Each row is followed by its class.
190 174 -215 61 -91 15 139 -208 -26 62 -298 63 58 -57 -31 138 -71 -60
 -142 53 -17 170 26 235 -5 -37 18 52 196 -34 34 9 202 -214 133
j81
-227 -287 119 -8 142 217 -184 -696 140 77 44 169 -31 -282 300 -27 211 17
 135 -169 236 -235 -55 -87 -3 -138 -515 -127 -16 27 -282 133 126 115
 -403
j436
-95 347 16 167 123 246 96 78 -39 365 -274 -85 120 -329 -78 -43 -54 -101
 395 -127 -89 -60 272 211 -450 -29 -208 344 -1 338 -196 -204 122 408 118
j81
-135 -104 -49 74 60 -103 -222 -80 -124 112 -37 74 -146 243 68 -28 60 41
 30 94 -29 -4 -239 -27 84 33 -434 -282 48 -165 -59 67 -177 -181 -57
j878
152 346 11 -30 -90 -212 -74 -216 -2 -152 -370 182 -120 -108 133 12 -184
 -402 -237 25 -263 249 -179 -71 101 76 25 -23 -255 265 -148 -36 144 -307
 -6
j81
-108 363 -119 -52 -191 89 -4 -479 63 5 -124 323 -110 -13 66 -119 207
 -365 -252 -63 -268 -111 -13 78 180 -154 -252 89 -11 127 134 59 173 -135
 -248
j312
-287 163 138 113 -190 -139 -181 -234 -137 174 -155 116 -361 -201 48 -315
 -94 -33 -72 -43 -386 -95 319 -56 -96 49 -297 -82 -281 117 -203 21 24
 -24 -184
j436
-138 600 -200 131 232 -57 452 437 -178 -253 -91 -283 188 209 -248 62 18
 -218 221 -92 127 200 395 107 -230 155 515 161 -12 93 128 -363 274 177
 643
j312
-117 275 -235 137 -250 187 11 -160 10 83 -338 42 -196 70 78 -95 -169
 -623 91 -154 -318 241 221 99 -303 35 12 416 -78 348 30 -135 192 25 55
j81
-192 227 -166 -46 -23 145 -71 -422 18 162 -335 -24 -156 100 214 -117 70
 -315 -88 -36 225 -223 -213 276 -78 -31 -453 -190 179 137 -119 -61 30 74
 11
j106
87 137 -357 -59 -84 500 27 -312 293 140 -249 -51 127 -155 354 237 146
 -305 102 81 557 -157 -449 189 -389 -89 -359 -81 193 167 -194 -71 137 41
 -5
j81
254 -285 189 78 -92 -409 129 259 -71 8 214 36 214 -121 -165 64 -73 174
 -59 -83 -408 164 145 -273 141 113 102 3 -220 -177 -40 33 -10 -289 -19
j335
191 -131 14 274 295 -327 313 192 -89 -424 108 -108 77 145 220 380 121
 130 -178 -39 625 366 -140 -100 -41 238 103 -423 -124 -418 -95 -125 281
 -533 436
j570
177 -136 -10 20 220 172 391 0 -89 -63 27 -279 202 326 38 166 314 34 -55
 -163 368 52 -31 274 -107 62 201 24 315 -110 313 -46 77 217 301
j81
-128 -143 -14 -376 -235 49 -122 -142 100 -163 6 106 -257 -184 273 -19
 212 349 -579 420 154 -6 24 -233 103 -183 -92 -501 84 -107 1 66 -195
 -155 -188
j878
43 41 51 -163 -245 85 72 139 -24 26 -94 15 -75 -75 -21 -70 -67 -197 -270
 -97 -274 41 341 37 263 -71 131 292 -172 -10 291 30 201 191 -70
j335
-353 228 103 70 -71 17 36 -217 -21 101 -40 358 -111 -76 136 -18 415 -2
 -127 -35 -196 56 122 258 58 -90 -33 -226 72 174 76 -36 45 -52 -237
j452
-64 137 -85 359 -34 -177 22 3 -269 188 -251 0 -122 -95 -329 -129 -223
 167 -22 -109 -514 351 438 191 -122 119 97 211 -87 -12 162 -76 257 -97
 280
j106
-197 -253 -77 -103 88 269 128 -82 157 -220 136 -241 74 -259 270 -24 220
 -124 49 -157 658 -310 -55 -219 -299 -107 -353 -17 -93 4 -151 -141 159
 267 49
j13
-612 386 46 89 -277 -341 -276 160 -161 136 -239 202 -374 118 -77 -262
 -286 -211 204 50 -721 142 427 171 -101 67 -49 76 177 141 -60 -22 -56 75
 -47
j878
-478 134 -291 -52 -321 -6 -256 71 -281 -4 -117 80 -340 318 271 -54 166
 -323 126 -35 -40 31 -65 42 104 158 -393 -115 -72 -125 190 57 -5 159 166
j878
428 -219 -126 98 392 267 -24 -174 116 -147 -10 -21 237 -91 -46 147 118
 275 -29 32 479 -94 -320 206 -158 -293 -165 105 190 -73 7 14 -1 -337 116
j436
49 -206 -30 -140 32 139 -71 -293 -80 50 -114 4 -148 197 114 -25 144 2
 -264 -48 -11 96 50 31 263 -65 -24 41 48 -55 303 84 -14 46 -9
j106
-64 -311 -220 49 -99 -10 -90 194 112 34 168 -252 -117 191 10 72 38 297
 117 83 450 -169 -11 -132 -28 48 -203 -56 -24 -393 -3 -54 -82 -7 227
j106
24 89 -192 148 -57 276 -3 -42 -39 76 163 -108 81 -168 -152 -101 -75 -202
 265 -158 -272 -186 154 -131 -114 32 115 371 -281 316 70 -99 92 326 11
j436
223 -58 -51 -104 -26 97 228 52 -219 -131 -246 -116 -6 113 -36 -8 165 -32
 -485 -47 3 213 173 332 83 -126 -49 113 36 -115 406 -54 98 -32 196
j13
408 -11 25 -35 -189 -308 75 40 84 -37 -174 105 81 -167 128 236 -81 160
 -378 123 -69 256 -45 22 94 74 -38 -229 -91 -294 -118 56 235 -553 63
j81
-379 12 -163 -154 -34 143 -33 -389 132 -176 130 -12 -94 6 234 35 210
 -159 23 -16 326 -196 -126 -230 138 22 -198 -259 -73 -109 -100 16 81 190
 -144
j312
-161 629 -66 256 347 404 -8 -899 158 -217 -6 12 -310 55 142 -132 21 -390
 262 97 149 -124 -91 -117 -542 -94 214 106 42 678 -306 -85 -82 239 -174
j452
-18 -71 -41 -20 278 6 -74 113 48 149 -37 28 -16 -82 172 84 -5 178 36 -49
 245 -19 4 -162 213 60 24 -140 -121 0 -148 -133 84 -51 188
j878
-205 432 -262 49 -316 -11 23 -112 -2 65 -77 100 19 72 -229 -113 -45 -457
 292 -179 -807 -46 -42 -41 21 102 -12 513 64 316 201 47 6 325 83
j452
-664 285 -30 0 -412 -54 -108 16 71 -19 89 8 -368 -113 286 -71 33 -203
 187 155 134 -213 116 -271 -251 24 -464 -265 -236 85 -264 -77 -85 309
 -113
j436
-350 -222 255 -172 261 356 -95 -186 -115 470 270 177 200 -95 -134 -380
 274 26 255 -168 -197 -363 424 -258 185 -288 -140 201 88 410 186 7 -132
 618 -405
j335
-66 -67 -195 -30 -10 166 -114 105 -36 -182 -162 129 -185 -11 43 17 177
 163 -316 100 123 103 29 125 222 -119 -117 -31 22 -235 225 26 214 -174
 94
j452
-18 346 -124 -216 -286 -77 24 -2 21 -16 -121 92 -88 291 -66 -67 84 -256
 -54 128 -438 -46 -59 115 133 -40 24 106 276 110 82 96 -202 73 -11
j312
-205 313 24 264 -79 -149 -124 68 -262 20 -184 109 -32 237 -91 -205 -109
 -511 408 -220 -494 161 56 33 -344 240 -245 272 -140 201 -9 -35 37 -51
 70
j335
411 -83 -58 127 -40 -198 -226 -20 -11 149 -220 181 17 -159 -27 54 -322
 32 -129 82 -332 251 -49 -94 -5 4 -206 166 -98 -57 -79 40 103 -539 5
j878
-126 32 -169 -85 -35 331 74 -79 22 -126 43 -129 -100 -95 478 52 200 -589
 -73 -98 695 -136 -176 -282 -105 98 -74 -184 -438 184 -128 -214 142 90
 -48
j570
63 -364 189 -60 225 45 -200 -56 33 -157 152 172 -38 -203 87 -11 -90 193
 -8 71 107 -77 -200 -310 224 -167 -22 19 -47 119 -80 152 -102 -46 -242
j570
68 -166 51 -201 30 103 63 -55 -64 14 -112 -138 48 252 -4 -63 132 -125
 -175 -55 -88 41 190 148 112 -80 85 103 253 -28 273 48 0 197 24
j452
-34 58 -77 112 -122 128 -53 -64 52 -84 127 17 -132 -45 66 -63 -95 -92
 116 -14 -275 -98 112 -52 -224 40 164 148 -90 219 -64 -28 -47 3 -118
j312
86 -16 175 -319 59 -43 -366 -314 93 -47 -207 315 -62 86 343 -67 38 -511
 -193 118 -10 -40 -465 -238 314 -131 -376 -211 -85 302 -227 53 -229 -294
 -439
j106
-104 -349 163 -68 176 256 45 -56 -174 -137 248 -149 20 191 -76 -203 246
 -108 -10 -141 64 -149 201 -65 74 -139 73 155 -24 86 304 16 -45 384 -221
j436
267 414 -86 240 -7 -273 -43 -697 29 -43 -398 475 -153 -295 75 215 -137
 -74 -451 72 -386 619 -97 97 122 -1 86 -112 -57 65 -84 77 269 -745 19
j13
-628 376 342 -162 -109 -233 -145 195 38 122 78 222 -363 -43 157 -205 105
 -23 186 10 -478 -169 143 -275 90 20 -35 -72 -246 284 -150 -11 -359 272
 -260
j436
74 -154 -45 13 -17 -64 214 151 92 -367 256 -201 -14 261 421 278 205 -362
 -110 -117 618 51 -149 -186 -29 178 -154 -154 -226 -353 -91 -160 177 -76
 90
j81
120 -83 8 -6 63 12 33 86 -176 181 -97 64 74 97 -117 -72 -20 95 -119 -12
 -143 160 190 123 124 5 98 57 160 23 204 1 60 -4 101
j13
-159 73 -3 -65 -211 -151 -331 -265 -88 -258 94 147 -240 174 116 -203
 -100 -389 -152 51 -404 93 83 -188 140 125 66 -95 -262 112 7 2 -6 -88
 -313
j452
-325 89 -65 95 306 217 76 -292 -132 -95 39 -143 -68 317 12 -112 313 -309
 110 -84 380 -90 76 102 -145 -150 -111 -59 136 115 103 -132 -49 210 50
j570
-498 620 -114 82 -205 -175 48 -266 -57 -23 -4 108 -293 227 112 -126 144
 -304 121 -1 -354 -134 -129 -32 -110 244 -51 -180 22 310 -77 -88 -176
 181 1
j436
-803 453 -83 291 -215 -81 -60 136 -73 -97 103 38 -307 -165 -33 -93 36
 107 475 -55 -77 -134 371 -167 -316 88 -442 30 -252 -132 -123 -64 63 302
 231
j878
425 -245 -33 -113 220 99 103 369 189 -137 53 -293 100 -53 95 287 -43 211
 -35 65 477 101 -195 -97 9 62 474 -31 -121 -182 -105 -28 41 -84 246
j312
-41 -184 74 -89 -557 -370 -401 -23 -288 155 -315 282 -235 34 74 -77 -239
 -77 -233 -91 -857 516 366 7 292 302 -204 99 -222 -268 234 213 51 -283
 -65
j570
-74 44 -173 114 -255 -71 -86 288 -131 56 78 -114 116 -133 -341 -180 -300
 -8 306 -144 -629 -60 242 -70 -83 206 21 314 -256 25 47 -41 88 192 134
j13
66 92 -110 233 50 93 279 245 56 -67 189 -153 64 50 -121 14 -71 -52 125
 -90 10 -74 290 -19 -165 47 334 251 -84 53 34 -189 215 51 122
j452
-41 -62 10 -218 -461 68 -45 284 13 173 -54 127 -214 -149 349 67 -30 3
 -112 199 -105 43 178 -201 3 17 -253 -89 -166 15 -139 35 -157 40 -152
j312
521 61 -111 63 136 -112 -110 -173 0 -130 -536 267 -47 -204 -6 78 -284
 -24 -558 69 -208 398 -24 121 300 -85 -22 -4 -139 -145 -98 27 421 -860
 68
j81
83 168 -75 194 34 50 81 -163 -88 192 -334 108 22 -174 -86 59 -23 89 26
 -52 -151 186 151 283 -150 -1 -90 125 140 35 -30 11 181 -131 148
j312
252 -215 52 -140 20 141 85 -285 -39 -275 -89 -86 -66 173 217 62 175 -169
 -495 6 193 148 -94 185 15 -36 3 -66 190 -135 209 57 54 -74 -113
j878
-179 699 27 -23 -16 -194 -66 2 1 -85 -77 210 -242 18 -4 -113 -152 -474
 63 119 -342 47 -57 -178 -3 9 237 203 -108 389 -104 -95 -150 -6 -134
j13
-146 160 369 72 -125 -306 44 202 -62 -119 28 210 -24 161 77 -17 -152
 -395 91 -120 -359 229 192 -54 -39 92 -56 173 -80 124 3 -30 -21 -4 -178
j335
354 -647 109 -272 153 239 69 160 51 -47 169 -69 350 -99 76 1 188 115
 -178 -83 450 -115 133 -212 196 -262 -129 119 -23 -8 128 -54 76 70 -14
j878
-36 -438 55 -181 -111 108 -168 400 -12 142 214 -33 -60 194 308 -39 -232
 -279 245 -101 -238 -185 -9 -324 123 96 72 344 -54 288 122 -31 -192 347
 -237
j81
65 246 48 -43 -9 -54 -140 -14 -15 388 -254 304 -331 -546 -245 -202 -426
 486 -540 407 -582 243 450 -63 306 -207 558 -95 -93 232 -63 0 94 -240
 -284
j878
-221 -516 200 -112 -13 -145 -217 498 -113 -198 481 -274 44 192 -57 -84
 -171 85 348 -98 103 -214 235 -445 116 99 -55 229 -65 -258 176 60 -227
 515 108
j335
-244 378 -148 42 -350 -246 138 -61 61 -425 47 258 -283 354 402 300 404
 -203 -191 49 300 236 -263 -103 166 305 -207 -473 -205 -492 -48 52 123
 -469 97
j878
101 36 27 46 103 21 20 -195 -63 174 -174 229 24 100 43 97 97 67 -81 -31
 -28 159 -70 289 196 10 49 -56 245 -7 114 93 83 -135 -30
j13
107 -140 19 -93 -103 -54 -8 -118 -96 -23 -119 32 -115 67 48 75 175 335
 -406 50 -29 227 11 308 193 67 27 -167 129 -350 234 137 42 -65 24
j452
